Here is a tiny trained network, its code and every weight. The questions are about switching its units off for an input and a target symbol, where a switched-off unit gives its printed mean instead of its output.

import numpy as np


def w(rows, s, z=0):
    codes = np.array(rows[::2]) - 128.0
    scale = np.full(codes.shape[1], s)
    scale[-1] = z or s
    return codes * scale


def norm(h):
    return h / np.sqrt((h * h).mean(-1, keepdims=True) + 1e-5)


def f(y):
    return y / 2 * (1 + np.tanh(0.7978845608 * (y + 0.044715 * y**3)))


def softmax(a):
    e = np.exp(a - a.max(-1, keepdims=True))
    return e / e.sum(-1, keepdims=True)


def log_softmax(a):
    a = a - a.max(-1, keepdims=True)
    return a - np.log(np.exp(a).sum(-1, keepdims=True))


def net(x, mask):
    ids = ['γελμσφω'.index(c) for c in x.split()]
    T = len(ids)
    res = E[ids] + P[:T]
    u = 0
    for l in range(2):
        r = norm(res)
        for j in range(3):
            rows = slice(2 * j, 2 * j + 2)
            q, k, v = (r @ M[l][rows].T for M in (Q, K, V))
            z = softmax(np.where(np.tri(T) > 0, q @ k.T / 2**0.5, -1e9)) @ v
            o = O[l][rows]
            res = res + np.where(mask[u + j], z, o[:, -1]) @ o[:, :-1]
        u += 3
        y = f(norm(res) @ A[l][:, :-1].T + A[l][:, -1])
        res = res + np.where(mask[u : u + 16], y, B[l][:, -1]) @ B[l][:, :-1]
        u += 16
    return log_softmax(norm(res)[-1] @ U[:, :-1].T + U[:, -1])


Q, K, V, O, A, B = {}, {}, {}, {}, {}, {}
E = w([
[108,163,231,89],'γ',
[93,188,44,236],'ε',
[97,115,181,118],'λ',
[130,1,186,135],'μ',
[145,172,100,64],'σ',
[106,121,164,122],'φ',
[88,159,70,27],'ω',
],0.0024)
P = w([
[14,134,120,231],'0',
[122,115,200,68],'1',
[211,109,58,161],'2',
[2,105,137,128],'3',
[127,128,175,54],'4',
[208,172,227,216],'5',
[21,118,120,76],'6',
[131,130,161,34],'7',
],0.0025)
Q[0] = w([
[57,101,132,79],'L0H0',
[199,141,146,128],'L0H0',
[40,99,2,35],'L0H1',
[220,169,121,220],'L0H1',
[83,253,228,109],'L0H2',
[252,203,200,177],'L0H2',
],0.0057)
K[0] = w([
[103,146,104,167],'L0H0',
[152,102,142,122],'L0H0',
[2,171,159,151],'L0H1',
[189,152,48,146],'L0H1',
[97,61,81,71],'L0H2',
[169,114,27,139],'L0H2',
],0.0086)
V[0] = w([
[152,129,194,93],'L0H0',
[128,111,123,127],'L0H0',
[157,3,125,197],'L0H1',
[75,69,13,145],'L0H1',
[126,113,228,199],'L0H2',
[131,127,205,171],'L0H2',
],0.003)
O[0] = w([
[88,80,147,47,180],'L0H0',
[122,136,141,141,122],'L0H0',
[130,201,87,5,120],'L0H1',
[152,63,4,54,32],'L0H1',
[194,201,98,185,253],'L0H2',
[176,182,117,165,218],'L0H2',
],0.0027,0.0014)
A[0] = w([
[130,85,69,100,71],'L0N0',
[50,110,119,171,77],'L0N1',
[128,128,128,128,128],'L0N2',
[127,127,128,128,127],'L0N3',
[106,133,126,125,113],'L0N4',
[139,89,59,107,74],'L0N5',
[78,111,125,177,88],'L0N6',
[129,139,128,124,125],'L0N7',
[128,128,128,128,128],'L0N8',
[154,113,10,148,11],'L0N9',
[105,77,104,77,86],'L0N10',
[138,185,53,253,3],'L0N11',
[122,141,128,139,119],'L0N12',
[120,114,133,171,101],'L0N13',
[124,132,129,131,121],'L0N14',
[160,116,140,132,126],'L0N15',
],0.0042,0.002)
B[0] = w([
[122,159,215,167,8],'L0N0',
[126,115,86,85,154],'L0N1',
[128,128,128,128,128],'L0N2',
[128,128,129,128,127],'L0N3',
[133,133,135,118,131],'L0N4',
[127,156,196,164,3],'L0N5',
[122,115,98,82,130],'L0N6',
[129,128,124,128,131],'L0N7',
[128,128,128,128,128],'L0N8',
[110,143,233,170,7],'L0N9',
[156,153,183,148,84],'L0N10',
[145,110,255,19,84],'L0N11',
[126,128,121,112,127],'L0N12',
[115,125,128,99,104],'L0N13',
[128,129,129,125,126],'L0N14',
[115,119,106,135,125],'L0N15',
],0.0035,0.00074)
Q[1] = w([
[39,103,217,48],'L1H0',
[179,178,133,134],'L1H0',
[133,29,98,169],'L1H1',
[102,224,145,2],'L1H1',
[64,151,101,111],'L1H2',
[179,106,150,144],'L1H2',
],0.0085)
K[1] = w([
[172,2,159,117],'L1H0',
[76,147,106,87],'L1H0',
[141,29,164,171],'L1H1',
[100,221,112,16],'L1H1',
[172,163,186,133],'L1H2',
[74,92,62,117],'L1H2',
],0.0076)
V[1] = w([
[180,78,103,62],'L1H0',
[166,254,197,45],'L1H0',
[232,37,77,126],'L1H1',
[153,118,254,97],'L1H1',
[167,102,175,152],'L1H2',
[219,174,177,99],'L1H2',
],0.0027)
O[1] = w([
[157,127,117,71,100],'L1H0',
[114,253,113,129,151],'L1H0',
[114,233,169,95,4],'L1H1',
[192,100,153,96,198],'L1H1',
[133,123,172,148,129],'L1H2',
[104,158,187,161,121],'L1H2',
],0.004,0.0021)
A[1] = w([
[176,166,83,116,5],'L1N0',
[143,132,146,126,112],'L1N1',
[85,170,101,155,160],'L1N2',
[179,109,157,131,76],'L1N3',
[134,120,111,130,79],'L1N4',
[89,92,106,180,89],'L1N5',
[19,123,100,81,95],'L1N6',
[64,108,2,154,26],'L1N7',
[96,86,149,152,100],'L1N8',
[131,120,109,126,86],'L1N9',
[140,149,150,127,108],'L1N10',
[129,129,129,127,125],'L1N11',
[119,182,137,177,10],'L1N12',
[129,127,129,128,122],'L1N13',
[133,108,85,99,73],'L1N14',
[157,99,112,129,32],'L1N15',
],0.0086,0.0024)
B[1] = w([
[119,169,122,73,109],'L1N0',
[119,128,103,135,136],'L1N1',
[116,76,147,98,149],'L1N2',
[70,117,97,123,166],'L1N3',
[127,124,146,121,107],'L1N4',
[143,129,71,103,173],'L1N5',
[22,167,140,167,254],'L1N6',
[167,86,2,155,206],'L1N7',
[143,177,122,107,184],'L1N8',
[130,125,146,128,110],'L1N9',
[135,125,102,145,134],'L1N10',
[128,128,128,128,127],'L1N11',
[156,90,147,156,120],'L1N12',
[128,128,128,128,127],'L1N13',
[154,128,187,169,122],'L1N14',
[106,104,151,90,108],'L1N15',
],0.0061,0.003)
U = w([
[194,123,179,247,159],'γ',
[193,197,111,84,84],'ε',
[157,157,113,104,4],'λ',
[148,14,180,61,190],'μ',
[143,183,161,83,89],'σ',
[116,78,7,157,198],'φ',
[3,162,165,141,139],'ω',
],0.007,0.002)

Each question gives the input, a string of symbols that net reads in full, and the target symbol t.
The units are the heads (2 rows each of Q, K, V and O) and the neurons (one row each of A and B). Each row of codes is followed by its name. A weight is (code - 128) times the scale printed after its matrix; where a second scale follows, it is the last column's (O, A, B and U).
mask holds one flag per unit, layer by layer, with each layer's heads first. A switched-off unit (its flag False) gives its mean, the last column of its rows in O or B, instead of its output. The means were averaged over made-up inputs and are rounded, as every weight is.
A unit's drop is (log p(t) with every unit on - log p(t) with that unit switched off) / (log p(t) with every unit on - log p(t) with every unit switched off).
The circuit of an input: a set's keep is (log p(t) with only the set's units on - log p(t) with every unit switched off) / (log p(t) with every unit on - log p(t) with every unit switched off). Starting from the 12 units with the biggest drops (on a tie, the unit counted first), units are removed one at a time, each time the one whose removal leaves the highest keep (on an exact tie, the one counted first), for as long as the keep stays at least 0.8.
units of the circuit, in order: the units of the circuit, biggest drop first
unit that matters most: the unit with the biggest drop
k most important neurons: the k neurons with the biggest drops, biggest first
k most important neurons of layer l: the k neurons of layer l with the biggest drops, biggest first
which heads matter: for each layer, one digit per head in row order, 1 if its drop is at least 0.15 and else 0, layers parted by /
input ε ω σ, target ω: units of the circuit, in order => L0N9, L0N0, L1N7, L0H2
input μ σ σ μ μ ω, target ω: units of the circuit, in order => L1N7
input σ γ ε μ σ γ, target φ: units of the circuit, in order => L1N3, L0H1, L1H2
input γ μ φ γ μ φ γ γ, target μ: 4 most important neurons => L1N6, L1N7, L1N8, L0N11
input γ γ ω, target γ: 4 most important neurons => L0N9, L1N6, L1N7, L0N11
input μ γ μ, target ε: 2 most important neurons => L1N6, L1N0
input ω γ μ μ μ ε, target ε: units of the circuit, in order => L0H1, L1N6, L0N11
input ω γ μ γ γ γ, target ε: 2 most important neurons of layer 1 => L1N6, L1N7
input λ γ ω λ λ λ, target μ: units of the circuit, in order => L0H2, L1N6
input λ μ φ ε ε, target μ: which heads matter => 000 / 110
input γ ω γ γ ε, target ω: units of the circuit, in order => L0N11, L1N7
input γ ε ε, target γ: which heads matter => 000 / 000
input σ μ γ, target ω: which heads matter => 011 / 001
input ω μ γ μ φ, target μ: 2 most important neurons => L1N6, L1N7
input γ ε ω, target γ: unit that matters most => L0N9
input γ λ σ γ γ ε μ γ, target μ: which heads matter => 000 / 010
input ω ε μ, target μ: which heads matter => 011 / 111
input μ λ γ, target ε: 3 most important neurons => L1N6, L1N0, L1N7
input μ γ ω, target ε: 2 most important neurons of layer 1 => L1N6, L1N0
input γ ω λ, target γ: which heads matter => 011 / 100
input ω μ ω μ ε μ, target μ: unit that matters most => L0H2
input γ ω ω ω λ ω, target μ: 2 most important neurons => L1N6, L0N10
input γ ω σ, target γ: which heads matter => 001 / 100
input γ μ μ ω γ μ, target ε: which heads matter => 010 / 010
input σ ω ω ε γ γ μ φ, target μ: 2 most important neurons => L1N6, L0N9
input σ ω μ γ μ φ, target ε: which heads matter => 010 / 000
input ω γ ω, target μ: 4 most important neurons of layer 0 => L0N9, L0N11, L0N0, L0N5
input σ ω γ, target ω: unit that matters most => L0H2
input μ μ ω, target ε: 2 most important neurons of layer 1 => L1N6, L1N3
input γ μ γ, target γ: which heads matter => 011 / 100
